Below is a small trained network, with its code and all its weights. Each question gives an input and a class and asks what happens when units are switched off, that is, made to give their printed mean instead of their output.

import numpy as np


def w(rows, s, z=0):
    codes = np.array(rows[::2]) - 128.0
    scale = np.full(codes.shape[1], s)
    scale[-1] = z or s
    return codes * scale


def f(y):
    return np.maximum(y, 0)


def log_softmax(a):
    a = a - a.max(-1, keepdims=True)
    return a - np.log(np.exp(a).sum(-1, keepdims=True))


def net(x, mask):
    res = np.array(x, float).reshape(1, 4) / 4 @ E
    y = f(res @ A[0][:, :-1].T + A[0][:, -1])
    res = res + np.where(mask, y, B[0][:, -1]) @ B[0][:, :-1]
    return log_softmax(res[-1] @ U[:, :-1].T + U[:, -1])


A, B = {}, {}
E = w([
[201,28,104,74,213,190,89],'x0',
[201,38,196,103,9,135,207],'x1',
[88,77,143,112,201,38,223],'x2',
[162,216,132,3,146,142,170],'x3',
],0.0059)
A[0] = w([
[178,40,153,99,8,137,195,3],'neuron 1',
[76,178,144,144,33,90,149,108],'neuron 2',
[103,155,113,159,185,127,89,92],'neuron 3',
[132,36,117,238,79,117,128,86],'neuron 4',
[151,162,129,79,130,131,158,101],'neuron 5',
[171,176,124,21,99,140,187,64],'neuron 6',
[134,130,119,136,96,162,109,99],'neuron 7',
[117,186,131,172,72,94,178,56],'neuron 8',
[145,138,136,125,69,185,74,106],'neuron 9',
[184,15,118,71,176,197,96,47],'neuron 10',
[116,64,141,126,157,70,233,65],'neuron 11',
[172,155,117,152,51,199,97,79],'neuron 12',
],0.013,0.0023)
B[0] = w([
[95,230,75,189,225,152,111,246],'neuron 1',
[226,105,139,180,114,143,174,206],'neuron 2',
[92,186,115,147,161,154,122,180],'neuron 3',
[47,87,179,112,67,194,56,220],'neuron 4',
[70,93,130,158,103,146,94,165],'neuron 5',
[58,75,170,138,75,177,52,200],'neuron 6',
[124,121,128,85,136,103,126,152],'neuron 7',
[208,107,117,170,113,151,156,188],'neuron 8',
[112,103,126,72,166,59,157,179],'neuron 9',
[234,121,137,201,73,136,190,222],'neuron 10',
[137,117,117,3,136,38,142,217],'neuron 11',
[119,119,115,34,136,52,152,189],'neuron 12',
],0.018,0.011)
U = w([
[246,112,142,191,82,147,205,100],'0',
[88,245,66,172,254,160,99,253],'1',
[55,76,200,121,52,179,45,56],'2',
[133,111,118,5,161,17,170,104],'3',
],0.0072,0.0038)

Each question gives the input, the list of numbers given to net, and the class t.
The units are the neurons (one row each of A and B). Each row of codes is followed by its name. A weight is (code - 128) times the scale printed after its matrix; where a second scale follows, it is the last column's (A, B and U).
mask holds one flag per neuron, in row order. A switched-off neuron (its flag False) gives its mean, the last column of its row in B, instead of its output. The means were averaged over made-up inputs and are rounded, as every weight is.
A unit's drop is (log p(t) with every unit on - log p(t) with that unit switched off) / (log p(t) with every unit on - log p(t) with every unit switched off).
The circuit of an input: a set's keep is (log p(t) with only the set's units on - log p(t) with every unit switched off) / (log p(t) with every unit on - log p(t) with every unit switched off). Starting from all 12 units, units are removed one at a time, each time the one whose removal leaves the highest keep (on an exact tie, the one counted first), for as long as the keep stays at least 0.8.
circuit, biggest first: the units of the circuit, biggest drop first
unit that matters most: the unit with the biggest drop
k most important neurons: the k neurons with the biggest drops, biggest first
drop of u: that unit's drop, to one decimal
input [4,6,-3,5], class 1: 3 most important neurons	(neuron 1; neuron 4; neuron 2)
input [-4,-1,1,-3], class 0: 2 most important neurons	(neuron 1; neuron 6)
input [-1,5,-8,-2], class 3: circuit, biggest first	(neuron 12)
input [-6,0,-4,-3], class 0: 2 most important neurons	(neuron 2; neuron 11)
input [8,-5,0,1], class 0: 2 most important neurons	(neuron 10; neuron 1)
input [8,-5,4,-8], class 0: 3 most important neurons	(neuron 10; neuron 6; neuron 1)
input [-1,-5,-6,-2], class 3: 2 most important neurons	(neuron 1; neuron 12)
input [-6,8,-1,-6], class 1: 2 most important neurons	(neuron 1; neuron 10)
input [-3,0,5,0], class 3: 3 most important neurons	(neuron 10; neuron 11; neuron 1)
input [3,4,-1,4], class 1: 3 most important neurons	(neuron 1; neuron 4; neuron 2)
input [-6,4,-7,3], class 3: 2 most important neurons	(neuron 12; neuron 9)
input [-4,-4,1,-3], class 0: 2 most important neurons	(neuron 1; neuron 2)
input [-6,-7,8,-5], class 3: 3 most important neurons	(neuron 1; neuron 11; neuron 10)
input [6,6,0,7], class 2: unit that matters most	neuron 6
input [-2,-6,-7,7], class 2: 3 most important neurons	(neuron 1; neuron 11; neuron 6)
input [-4,-4,1,-7], class 2: 3 most important neurons	(neuron 1; neuron 4; neuron 10)
input [-4,-1,3,6], class 2: 2 most important neurons	(neuron 6; neuron 10)
input [-6,0,-1,8], class 2: drop of neuron 10	0.8
input [-2,6,-2,-2], class 1: drop of neuron 1	1.2
input [-2,0,7,-5], class 3: circuit, biggest first	(neuron 11)
input [-4,8,-6,-2], class 1: drop of neuron 1	2.4
input [2,6,-6,-2], class 1: drop of neuron 7	0.0
